Below is a small trained network, with its code and all its weights. Each question gives an input and a class and asks what happens when units are switched off, that is, made to give their printed mean instead of their output.

import numpy as np


def w(rows, s, z=0):
    codes = np.array(rows[::2]) - 128.0
    scale = np.full(codes.shape[1], s)
    scale[-1] = z or s
    return codes * scale


def f(y):
    return np.maximum(y, 0)


def log_softmax(a):
    a = a - a.max(-1, keepdims=True)
    return a - np.log(np.exp(a).sum(-1, keepdims=True))


def net(x, mask):
    res = np.array(x, float).reshape(1, 2) / 4 @ E
    y = f(res @ A[0][:, :-1].T + A[0][:, -1])
    res = res + np.where(mask, y, B[0][:, -1]) @ B[0][:, :-1]
    return log_softmax(res[-1] @ U[:, :-1].T + U[:, -1])


A, B = {}, {}
E = w([
[28,154,154,51],'x0',
[55,8,107,222],'x1',
],0.015)
A[0] = w([
[191,105,110,158,73],'N1',
[142,58,90,171,130],'N2',
[139,188,154,75,122],'N3',
[145,83,99,217,253],'N4',
[251,159,122,135,127],'N5',
[90,73,151,117,98],'N6',
[73,74,124,164,116],'N7',
[127,89,142,144,159],'N8',
],0.026,0.0062)
B[0] = w([
[96,97,56,106,190],'N1',
[41,143,150,189,225],'N2',
[108,187,157,157,223],'N3',
[50,59,137,131,253],'N4',
[182,123,8,37,232],'N5',
[155,152,55,91,187],'N6',
[195,124,48,187,227],'N7',
[141,110,154,182,174],'N8',
],0.019,0.029)
U = w([
[112,31,171,148,149],'0',
[95,110,116,249,100],'1',
[174,81,66,114,8],'2',
[54,145,79,128,240],'3',
[224,175,78,128,163],'4',
[95,184,222,160,87],'5',
],0.019,0.011)

Each question gives the input, the list of numbers given to net, and the class t.
The units are the neurons (one row each of A and B). Each row of codes is followed by its name. A weight is (code - 128) times the scale printed after its matrix; where a second scale follows, it is the last column's (A, B and U).
mask holds one flag per neuron, in row order. A switched-off neuron (its flag False) gives its mean, the last column of its row in B, instead of its output. The means were averaged over made-up inputs and are rounded, as every weight is.
A unit's drop is (log p(t) with every unit on - log p(t) with that unit switched off) / (log p(t) with every unit on - log p(t) with every unit switched off).
The circuit of an input: a set's keep is (log p(t) with only the set's units on - log p(t) with every unit switched off) / (log p(t) with every unit on - log p(t) with every unit switched off). Starting from all 8 units, units are removed one at a time, each time the one whose removal leaves the highest keep (on an exact tie, the one counted first), for as long as the keep stays at least 0.8.
units of the circuit, in order: the units of the circuit, biggest drop first
unit that matters most: the unit with the biggest drop
top k neurons: the k neurons with the biggest drops, biggest first
drop when u is switched off: that unit's drop, to one decimal
input [3,1], class 4: top 3 neurons => N4; N2; N1
input [-5,-5], class 4: top neuron => N4
input [-3,-1], class 2: top 3 neurons => N2; N3; N5
input [8,2], class 4: units of the circuit, in order => N4; N2
input [-8,0], class 3: top 3 neurons => N2; N4; N7
input [-8,2], class 3: top 2 neurons => N5; N2
input [-8,3], class 3: top 2 neurons => N5; N1
input [3,-5], class 5: top 4 neurons => N7; N3; N6; N5
input [5,-7], class 5: top 2 neurons => N3; N7
input [4,-7], class 4: top 2 neurons => N2; N4
input [3,-1], class 5: top 2 neurons => N5; N7
input [2,-1], class 5: top 3 neurons => N5; N7; N1
input [0,1], class 1: drop when N5 is switched off => 2.3
input [6,-3], class 5: unit that matters most => N5
input [-3,-4], class 4: drop when N4 is switched off => 0.7
input [6,-2], class 5: drop when N5 is switched off => 0.3
